Here is a tiny trained network, its code and every weight. The questions are about switching its units off for an input and a target symbol, where a switched-off unit gives its printed mean instead of its output.

import numpy as np


def w(rows, s, z=0):
    codes = np.array(rows[::2]) - 128.0
    scale = np.full(codes.shape[1], s)
    scale[-1] = z or s
    return codes * scale


def norm(h):
    return h / np.sqrt((h * h).mean(-1, keepdims=True) + 1e-5)


def f(y):
    return np.maximum(y, 0)


def softmax(a):
    e = np.exp(a - a.max(-1, keepdims=True))
    return e / e.sum(-1, keepdims=True)


def log_softmax(a):
    a = a - a.max(-1, keepdims=True)
    return a - np.log(np.exp(a).sum(-1, keepdims=True))


def net(x, mask):
    ids = ['ΞΠΣαβγεζηλμτφψ'.index(c) for c in x.split()]
    T = len(ids)
    res = E[ids] + P[:T]
    r = norm(res)
    for j in range(3):
        rows = slice(3 * j, 3 * j + 3)
        q, k, v = (r @ M[0][rows].T for M in (Q, K, V))
        z = softmax(np.where(np.tri(T) > 0, q @ k.T / 3**0.5, -1e9)) @ v
        o = O[0][rows]
        res = res + np.where(mask[j], z, o[:, -1]) @ o[:, :-1]
    y = f(norm(res) @ A[0][:, :-1].T + A[0][:, -1])
    res = res + np.where(mask[3:19], y, B[0][:, -1]) @ B[0][:, :-1]
    return log_softmax(norm(res)[-1] @ U[:, :-1].T + U[:, -1])


Q, K, V, O, A, B = {}, {}, {}, {}, {}, {}
E = w([
[150,85,194,174,155,166],'Ξ',
[99,91,110,156,88,72],'Π',
[102,81,162,185,160,66],'Σ',
[155,151,115,140,184,56],'α',
[60,106,149,68,133,128],'β',
[171,187,102,134,140,110],'γ',
[115,86,143,148,48,147],'ε',
[89,159,140,183,95,98],'ζ',
[171,73,93,108,95,103],'η',
[196,88,158,132,181,132],'λ',
[121,116,173,187,168,120],'μ',
[111,10,166,162,132,66],'τ',
[154,129,95,123,113,73],'φ',
[197,124,102,111,125,132],'ψ',
],0.014)
P = w([
[188,149,82,178,131,153],'0',
[114,185,147,80,112,122],'1',
[135,144,71,158,143,158],'2',
[191,178,164,145,93,108],'3',
[81,148,58,95,155,163],'4',
[98,146,118,249,1,175],'5',
],0.013)
Q[0] = w([
[138,128,173,141,131,113],'head 0',
[135,127,112,198,124,113],'head 0',
[96,119,125,139,160,145],'head 0',
[93,161,182,35,146,101],'head 1',
[61,119,108,56,157,169],'head 1',
[198,137,196,167,65,100],'head 1',
[155,138,111,223,127,137],'head 2',
[31,142,143,2,163,153],'head 2',
[221,143,238,164,58,60],'head 2',
],0.013)
K[0] = w([
[161,122,127,155,107,79],'head 0',
[163,120,86,175,142,143],'head 0',
[103,139,122,100,100,148],'head 0',
[253,71,72,212,155,107],'head 1',
[210,226,216,233,42,52],'head 1',
[59,147,55,137,182,192],'head 1',
[85,145,121,80,157,107],'head 2',
[230,112,133,216,77,81],'head 2',
[82,95,20,134,198,193],'head 2',
],0.013)
V[0] = w([
[152,132,203,105,95,83],'head 0',
[91,56,106,105,139,152],'head 0',
[97,141,112,69,153,180],'head 0',
[120,99,103,147,56,140],'head 1',
[107,178,67,175,165,9],'head 1',
[128,33,158,139,67,115],'head 1',
[200,114,52,29,94,118],'head 2',
[173,64,133,83,250,71],'head 2',
[88,48,125,103,93,57],'head 2',
],0.013)
O[0] = w([
[79,144,79,161,108,162,70],'head 0',
[127,208,137,100,151,86,34],'head 0',
[82,135,153,127,133,57,25],'head 0',
[140,93,134,131,71,107,153],'head 1',
[93,96,43,96,163,108,254],'head 1',
[166,101,141,110,64,162,83],'head 1',
[153,110,133,91,127,71,212],'head 2',
[152,130,172,5,201,172,117],'head 2',
[164,98,106,91,71,165,59],'head 2',
],0.017,0.0068)
A[0] = w([
[108,143,92,176,168,116,187],'neuron 0',
[94,102,95,145,124,176,107],'neuron 1',
[156,129,138,121,122,62,206],'neuron 2',
[181,70,112,179,170,165,121],'neuron 3',
[165,130,101,53,166,131,210],'neuron 4',
[120,88,90,78,103,207,2],'neuron 5',
[143,120,155,160,119,81,63],'neuron 6',
[159,194,139,176,80,155,119],'neuron 7',
[207,107,139,147,128,151,88],'neuron 8',
[86,130,109,136,111,114,186],'neuron 9',
[126,87,129,133,3,113,95],'neuron 10',
[150,143,200,160,130,49,71],'neuron 11',
[68,133,153,113,189,110,173],'neuron 12',
[180,72,121,125,65,115,99],'neuron 13',
[169,133,180,118,152,73,71],'neuron 14',
[148,146,127,105,153,107,60],'neuron 15',
],0.018,0.0073)
B[0] = w([
[122,139,218,137,67,127,219],'neuron 0',
[185,154,94,127,158,146,168],'neuron 1',
[165,107,140,173,137,108,213],'neuron 2',
[107,162,103,80,86,102,207],'neuron 3',
[78,49,172,180,93,126,245],'neuron 4',
[179,114,111,195,111,121,172],'neuron 5',
[234,167,107,103,98,152,150],'neuron 6',
[43,12,173,108,135,121,170],'neuron 7',
[54,159,123,104,140,130,169],'neuron 8',
[171,131,142,75,168,164,176],'neuron 9',
[94,229,130,48,170,111,215],'neuron 10',
[211,112,43,154,129,103,179],'neuron 11',
[164,197,104,90,107,121,223],'neuron 12',
[82,210,167,84,165,94,207],'neuron 13',
[253,159,101,169,148,150,176],'neuron 14',
[149,150,105,125,130,169,151],'neuron 15',
],0.012)
U = w([
[107,106,201,170,120,164,251],'Ξ',
[136,175,17,70,90,120,74],'Π',
[135,86,58,144,130,206,194],'Σ',
[111,105,90,88,226,151,132],'α',
[124,133,134,116,117,129,136],'β',
[91,161,142,190,193,55,67],'γ',
[129,150,162,145,10,97,90],'ε',
[83,140,62,202,98,138,170],'ζ',
[163,138,214,44,110,65,1],'η',
[182,122,198,83,194,171,76],'λ',
[132,199,111,163,160,202,161],'μ',
[175,103,150,57,53,189,112],'τ',
[114,33,121,110,91,77,144],'φ',
[238,123,129,154,107,121,196],'ψ',
],0.012,0.0052)

Each question gives the input, a string of symbols that net reads in full, and the target symbol t.
The units are the heads (3 rows each of Q, K, V and O) and the neurons (one row each of A and B). Each row of codes is followed by its name. A weight is (code - 128) times the scale printed after its matrix; where a second scale follows, it is the last column's (O, A, B and U).
mask holds one flag per unit, heads first, then neurons. A switched-off unit (its flag False) gives its mean, the last column of its rows in O or B, instead of its output. The means were averaged over made-up inputs and are rounded, as every weight is.
A unit's drop is (log p(t) with every unit on - log p(t) with that unit switched off) / (log p(t) with every unit on - log p(t) with every unit switched off).
The circuit of an input: a set's keep is (log p(t) with only the set's units on - log p(t) with every unit switched off) / (log p(t) with every unit on - log p(t) with every unit switched off). Starting from the 12 units with the biggest drops (on a tie, the unit counted first), units are removed one at a time, each time the one whose removal leaves the highest keep (on an exact tie, the one counted first), for as long as the keep stays at least 0.8.
units of the circuit, in order: the units of the circuit, biggest drop first
unit that matters most: the unit with the biggest drop
which heads matter: for each layer, one digit per head in row order, 1 if its drop is at least 0.15 and else 0, layers parted by /
drop of u: that unit's drop, to one decimal
input Ξ Π φ Σ ε, target Σ: units of the circuit, in order -> [head 2; neuron 5]
input Π Ξ μ α φ, target α: unit that matters most -> head 1
input Ξ μ Σ, target μ: which heads matter -> 001
input α ψ ψ ψ τ ζ, target τ: which heads matter -> 001
input ψ ζ Π φ, target Π: which heads matter -> 011
input φ Π φ ζ, target φ: which heads matter -> 010
input Π Π η α, target η: which heads matter -> 111
input Π Π Ξ, target Π: which heads matter -> 001
input ψ ψ φ φ Ξ τ, target Ξ: which heads matter -> 011
input γ φ ε μ, target ε: which heads matter -> 011
input μ Π μ, target Π: which heads matter -> 001
input τ ε γ Ξ Π, target Ξ: which heads matter -> 011
input Σ ψ φ, target ψ: which heads matter -> 011
input ε ε Π, target ε: units of the circuit, in order -> [head 2; head 1]
input Ξ ψ μ η μ μ, target μ: units of the circuit, in order -> [head 2]
input Π ψ η ε Ξ Ξ, target Ξ: units of the circuit, in order -> [head 1; neuron 7]
input ψ Ξ α, target Ξ: units of the circuit, in order -> [head 1; neuron 7]
input ψ λ ζ, target λ: which heads matter -> 001
input ψ Ξ ψ α ψ β, target η: which heads matter -> 110
input Π Σ ζ γ, target ζ: units of the circuit, in order -> [head 2]
input γ Ξ ψ ψ ε, target ψ: which heads matter -> 000
input Π Π ψ λ ψ, target λ: units of the circuit, in order -> [head 2; head 1]
input α ε μ, target ε: drop of head 1 -> 0.2
input Π ε ζ Π ψ γ, target ψ: drop of neuron 11 -> 0.0
input τ φ ψ ζ γ, target ζ: drop of head 2 -> 1.0
input Π γ μ γ, target μ: drop of head 1 -> 0.2
input μ τ γ ε, target γ: units of the circuit, in order -> [head 2]
